Below is a small trained network, with its code and all its weights. Each question gives an input and a class and asks what happens when units are switched off, that is, made to give their printed mean instead of their output.

import numpy as np


def w(rows, s, z=0):
    codes = np.array(rows[::2]) - 128.0
    scale = np.full(codes.shape[1], s)
    scale[-1] = z or s
    return codes * scale


def norm(h):
    return h / np.sqrt((h * h).mean(-1, keepdims=True) + 1e-5)


def f(y):
    return np.maximum(y, 0)


def log_softmax(a):
    a = a - a.max(-1, keepdims=True)
    return a - np.log(np.exp(a).sum(-1, keepdims=True))


def net(x, mask):
    res = np.array(x, float).reshape(1, 8) / 4 @ E
    u = 0
    for l in range(2):
        y = f(norm(res) @ A[l][:, :-1].T + A[l][:, -1])
        res = res + np.where(mask[u : u + 7], y, B[l][:, -1]) @ B[l][:, :-1]
        u += 7
    return log_softmax(norm(res)[-1] @ U[:, :-1].T + U[:, -1])


A, B = {}, {}
E = w([
[139,122,132,127,116,139],'x0',
[7,183,152,75,2,140],'x1',
[122,121,105,111,132,131],'x2',
[107,88,109,136,118,133],'x3',
[105,123,112,128,142,115],'x4',
[175,153,38,154,50,57],'x5',
[123,118,127,133,122,130],'x6',
[141,174,46,241,169,248],'x7',
],0.0081)
A[0] = w([
[87,91,199,56,188,116,181],'L0N1',
[6,171,182,88,127,227,124],'L0N2',
[53,185,126,108,41,133,171],'L0N3',
[147,97,175,86,199,179,195],'L0N4',
[156,143,87,130,115,80,193],'L0N5',
[121,172,69,203,143,189,253],'L0N6',
[102,139,154,86,111,112,48],'L0N7',
],0.017,0.0028)
B[0] = w([
[190,63,153,122,207,161,217],'L0N1',
[175,208,54,250,129,140,244],'L0N2',
[77,96,180,42,116,148,237],'L0N3',
[51,71,176,149,160,82,207],'L0N4',
[151,124,116,135,71,101,174],'L0N5',
[152,182,106,76,157,189,248],'L0N6',
[76,156,120,140,185,91,169],'L0N7',
],0.019,0.014)
A[1] = w([
[28,97,182,177,104,65,176],'L1N1',
[152,131,92,92,118,133,55],'L1N2',
[202,64,154,131,124,37,93],'L1N3',
[105,117,163,182,217,152,7],'L1N4',
[123,197,97,112,160,107,121],'L1N5',
[160,119,96,138,114,53,55],'L1N6',
[250,104,106,181,171,167,183],'L1N7',
],0.022,0.0021)
B[1] = w([
[212,48,133,121,208,47,169],'L1N1',
[40,146,180,162,180,68,157],'L1N2',
[172,187,45,243,99,64,183],'L1N3',
[61,192,139,6,42,239,249],'L1N4',
[114,15,190,172,98,128,188],'L1N5',
[172,127,129,160,160,216,146],'L1N6',
[136,75,141,107,110,25,250],'L1N7',
],0.017)
U = w([
[149,51,136,96,159,59,118],'0',
[60,134,151,82,130,231,20],'1',
[181,175,47,247,92,135,251],'2',
],0.016,0.0028)

Each question gives the input, the list of numbers given to net, and the class t.
The units are the neurons (one row each of A and B). Each row of codes is followed by its name. A weight is (code - 128) times the scale printed after its matrix; where a second scale follows, it is the last column's (A, B and U).
mask holds one flag per neuron, layer by layer. A switched-off neuron (its flag False) gives its mean, the last column of its row in B, instead of its output. The means were averaged over made-up inputs and are rounded, as every weight is.
A unit's drop is (log p(t) with every unit on - log p(t) with that unit switched off) / (log p(t) with every unit on - log p(t) with every unit switched off).
The circuit of an input: a set's keep is (log p(t) with only the set's units on - log p(t) with every unit switched off) / (log p(t) with every unit on - log p(t) with every unit switched off). Starting from the 12 units with the biggest drops (on a tie, the unit counted first), units are removed one at a time, each time the one whose removal leaves the highest keep (on an exact tie, the one counted first), for as long as the keep stays at least 0.8.
circuit, biggest first: the units of the circuit, biggest drop first
unit that matters most: the unit with the biggest drop
k most important neurons: the k neurons with the biggest drops, biggest first
top k neurons in layer l: the k neurons of layer l with the biggest drops, biggest first
drop of u: that unit's drop, to one decimal
input [1,8,-3,0,-6,-2,8,2], class 2: unit that matters most : L0N2
input [2,-1,-8,-6,-3,3,0,-6], class 2: circuit, biggest first : [L1N3, L0N6]
input [-2,5,1,-8,-1,0,-2,8], class 2: 3 most important neurons : [L0N2, L1N4, L0N4]
input [4,1,-3,1,3,1,-7,-1], class 0: 2 most important neurons : [L0N6, L1N4]
input [-8,0,-5,-2,0,7,-8,3], class 0: 2 most important neurons : [L1N4, L0N3]
input [4,6,-8,-8,-1,1,7,-4], class 0: 3 most important neurons : [L0N6, L0N3, L1N1]
input [-8,0,-5,5,-5,2,-1,5], class 0: 4 most important neurons : [L1N4, L0N3, L0N2, L0N4]
input [0,-5,-5,3,1,3,-1,6], class 0: 3 most important neurons : [L1N4, L0N2, L0N3]
input [3,-7,0,5,2,0,-3,1], class 1: 4 most important neurons : [L0N2, L1N4, L0N4, L0N1]
input [-6,-6,1,-6,3,1,8,-4], class 2: 3 most important neurons : [L1N3, L0N3, L0N6]
input [3,-8,-5,2,1,0,8,1], class 1: 3 most important neurons : [L1N4, L0N2, L0N4]
input [-1,-2,-8,-5,0,1,8,5], class 0: top 3 neurons in layer 0 : [L0N3, L0N4, L0N2]
input [0,6,-8,-3,-8,1,-8,-5], class 0: top 3 neurons in layer 0 : [L0N6, L0N3, L0N7]
input [-3,-7,-1,5,1,3,-1,-4], class 2: unit that matters most : L1N3
input [3,-6,1,0,1,7,1,0], class 2: 2 most important neurons : [L0N5, L1N3]
input [3,0,-2,1,1,1,-8,-4], class 2: top 2 neurons in layer 0 : [L0N6, L0N4]
input [1,-2,4,-1,-6,4,-6,3], class 0: top 2 neurons in layer 0 : [L0N3, L0N2]
input [4,-8,4,-3,1,6,2,8], class 0: 2 most important neurons : [L0N2, L1N7]
input [5,-5,-1,4,2,4,1,5], class 0: 2 most important neurons : [L0N2, L1N4]
input [4,-5,2,-6,-1,6,5,7], class 0: 2 most important neurons : [L0N2, L1N4]
input [-5,2,8,-4,5,-1,8,7], class 2: top 2 neurons in layer 0 : [L0N2, L0N4]
input [6,-7,8,7,1,4,-3,-2], class 2: top neuron in layer 1 : [L1N3]
input [6,0,6,-4,2,3,4,4], class 0: top 2 neurons in layer 1 : [L1N4, L1N5]
input [5,-1,3,-8,-6,7,2,-1], class 2: drop of L1N2 : 0.0
input [-6,2,1,-1,-2,-1,4,8], class 2: drop of L0N4 : 0.2
input [-7,-7,-5,-4,-4,3,4,-4], class 2: drop of L1N3 : 0.3
